Below are the code and all the weights of a small trained network. Each question names an input and a class and asks about switching units off, where a switched-off unit gives its printed mean instead of its output.

import numpy as np


def w(rows, s, z=0):
    codes = np.array(rows[::2]) - 128.0
    scale = np.full(codes.shape[1], s)
    scale[-1] = z or s
    return codes * scale


def f(y):
    return y / 2 * (1 + np.tanh(0.7978845608 * (y + 0.044715 * y**3)))


def log_softmax(a):
    a = a - a.max(-1, keepdims=True)
    return a - np.log(np.exp(a).sum(-1, keepdims=True))


def net(x, mask):
    res = np.array(x, float).reshape(1, 8) / 4 @ E
    y = f(res @ A[0][:, :-1].T + A[0][:, -1])
    res = res + np.where(mask, y, B[0][:, -1]) @ B[0][:, :-1]
    return log_softmax(res[-1] @ U[:, :-1].T + U[:, -1])


A, B = {}, {}
E = w([
[98,52,155,40,92,180],'x0',
[130,130,129,127,126,128],'x1',
[79,197,205,56,218,111],'x2',
[127,127,128,128,128,129],'x3',
[128,127,126,128,130,128],'x4',
[206,113,67,87,208,175],'x5',
[113,199,158,186,111,255],'x6',
[61,193,28,60,89,127],'x7',
],0.0065)
A[0] = w([
[141,90,79,177,69,151,111],'neuron 1',
[23,161,215,164,28,57,11],'neuron 2',
[106,161,172,100,177,118,69],'neuron 3',
[81,140,187,154,49,74,76],'neuron 4',
[225,133,39,66,240,204,42],'neuron 5',
[191,34,20,189,41,160,104],'neuron 6',
[112,4,157,21,51,228,6],'neuron 7',
[154,176,112,170,139,92,33],'neuron 8',
[140,106,117,111,127,76,102],'neuron 9',
[87,188,53,75,100,135,71],'neuron 10',
[173,113,76,110,211,174,24],'neuron 11',
[117,167,133,150,120,216,143],'neuron 12',
[130,171,144,148,110,217,107],'neuron 13',
[216,49,242,197,150,144,84],'neuron 14',
[93,189,12,88,73,151,85],'neuron 15',
[111,162,175,96,172,120,106],'neuron 16',
[81,186,108,150,117,232,101],'neuron 17',
[109,65,86,184,51,126,109],'neuron 18',
[112,165,141,152,127,211,135],'neuron 19',
[125,151,133,142,121,162,64],'neuron 20',
[82,185,63,89,109,129,64],'neuron 21',
[105,136,88,121,119,134,144],'neuron 22',
[144,104,124,154,120,125,44],'neuron 23',
[169,88,208,170,161,134,52],'neuron 24',
[192,225,55,243,163,51,2],'neuron 25',
[114,159,140,150,121,202,97],'neuron 26',
[130,85,109,106,146,50,102],'neuron 27',
[126,70,110,107,149,35,90],'neuron 28',
[108,160,169,101,173,120,77],'neuron 29',
[157,83,193,162,161,140,75],'neuron 30',
[95,164,186,87,164,113,64],'neuron 31',
[135,100,75,63,119,1,110],'neuron 32',
[78,179,187,48,224,122,110],'neuron 33',
],0.0094,0.0024)
B[0] = w([
[159,169,139,144,134,108,182],'neuron 1',
[171,102,127,120,124,233,216],'neuron 2',
[137,169,129,147,131,118,155],'neuron 3',
[157,107,125,118,121,189,180],'neuron 4',
[177,100,140,123,110,231,217],'neuron 5',
[186,207,140,158,134,104,255],'neuron 6',
[4,128,127,193,141,157,238],'neuron 7',
[95,125,126,142,132,137,143],'neuron 8',
[134,112,144,127,134,115,149],'neuron 9',
[118,130,74,80,123,118,193],'neuron 10',
[147,112,132,120,117,184,164],'neuron 11',
[137,94,161,131,132,96,185],'neuron 12',
[131,97,169,130,130,98,182],'neuron 13',
[122,122,63,49,120,98,238],'neuron 14',
[120,132,66,71,127,104,220],'neuron 15',
[138,166,128,150,127,114,160],'neuron 16',
[134,87,161,120,129,82,200],'neuron 17',
[166,172,135,144,138,134,193],'neuron 18',
[135,99,162,128,131,97,181],'neuron 19',
[126,117,140,126,134,120,133],'neuron 20',
[121,133,83,88,121,118,181],'neuron 21',
[131,137,115,117,124,122,146],'neuron 22',
[132,140,120,126,133,127,128],'neuron 23',
[114,124,84,89,119,108,179],'neuron 24',
[10,129,135,180,136,157,214],'neuron 25',
[132,102,154,134,129,102,167],'neuron 26',
[127,104,167,125,123,105,174],'neuron 27',
[129,90,171,132,128,101,187],'neuron 28',
[136,164,130,149,123,118,153],'neuron 29',
[119,124,94,96,123,107,171],'neuron 30',
[145,175,120,151,131,122,164],'neuron 31',
[135,74,169,118,132,77,221],'neuron 32',
[160,198,124,176,136,97,213],'neuron 33',
],0.04,0.0075)
U = w([
[196,211,143,166,156,122,214],'0',
[128,119,65,49,125,116,218],'1',
[159,52,220,122,149,89,109],'2',
[191,97,149,124,114,254,66],'3',
[24,134,135,186,163,172,1],'4',
],0.0092,0.0022)

Each question gives the input, the list of numbers given to net, and the class t.
The units are the neurons (one row each of A and B). Each row of codes is followed by its name. A weight is (code - 128) times the scale printed after its matrix; where a second scale follows, it is the last column's (A, B and U).
mask holds one flag per neuron, in row order. A switched-off neuron (its flag False) gives its mean, the last column of its row in B, instead of its output. The means were averaged over made-up inputs and are rounded, as every weight is.
A unit's drop is (log p(t) with every unit on - log p(t) with that unit switched off) / (log p(t) with every unit on - log p(t) with every unit switched off).
The circuit of an input: a set's keep is (log p(t) with only the set's units on - log p(t) with every unit switched off) / (log p(t) with every unit on - log p(t) with every unit switched off). Starting from the 12 units with the biggest drops (on a tie, the unit counted first), units are removed one at a time, each time the one whose removal leaves the highest keep (on an exact tie, the one counted first), for as long as the keep stays at least 0.8.
circuit, biggest first: the units of the circuit, biggest drop first
most important unit: the unit with the biggest drop
k most important neurons: the k neurons with the biggest drops, biggest first
drop when u is switched off: that unit's drop, to one decimal
input [6,2,-8,-3,4,5,-2,-7], class 0: circuit, biggest first : neuron 6
input [0,7,-8,5,-1,1,-7,8], class 0: 3 most important neurons : neuron 6; neuron 18; neuron 14
input [-5,-3,-2,-7,8,5,4,4], class 3: 4 most important neurons : neuron 5; neuron 7; neuron 14; neuron 11
input [-8,-5,-7,-3,3,8,7,5], class 3: 4 most important neurons : neuron 5; neuron 7; neuron 11; neuron 33
input [-2,1,7,4,-1,1,-7,4], class 0: 2 most important neurons : neuron 33; neuron 31
input [0,0,2,-8,6,-5,8,-8], class 1: 4 most important neurons : neuron 14; neuron 24; neuron 30; neuron 32
input [8,-5,-8,-7,5,7,5,5], class 0: 3 most important neurons : neuron 6; neuron 1; neuron 25
input [4,3,-2,7,4,-7,4,6], class 3: 3 most important neurons : neuron 2; neuron 14; neuron 4
input [-3,-3,-1,-4,-8,0,-3,-1], class 2: circuit, biggest first : neuron 33; neuron 15
input [4,-4,-4,-1,5,-1,-1,-2], class 0: 2 most important neurons : neuron 25; neuron 6
input [7,-4,4,8,-2,7,8,-8], class 1: 2 most important neurons : neuron 14; neuron 24
input [-6,-8,5,-5,3,7,-6,-1], class 3: 2 most important neurons : neuron 5; neuron 7
input [-3,-7,2,2,-8,1,4,1], class 2: 2 most important neurons : neuron 7; neuron 6
input [1,4,-3,-2,4,-6,-2,-5], class 3: most important unit : neuron 2
input [5,3,4,-4,5,4,-1,-2], class 4: 3 most important neurons : neuron 6; neuron 7; neuron 2
input [7,-8,-4,-5,1,-6,0,-2], class 4: 2 most important neurons : neuron 7; neuron 5
input [7,1,2,-1,-5,5,-2,-8], class 1: drop when neuron 14 is switched off : 3.7
input [-2,-5,-1,-4,3,-5,-1,-7], class 1: drop when neuron 14 is switched off : 0.3
input [6,2,8,-4,-8,4,-8,3], class 0: drop when neuron 33 is switched off : 2.9
input [-7,4,-4,-2,-2,4,-3,3], class 4: most important unit : neuron 25
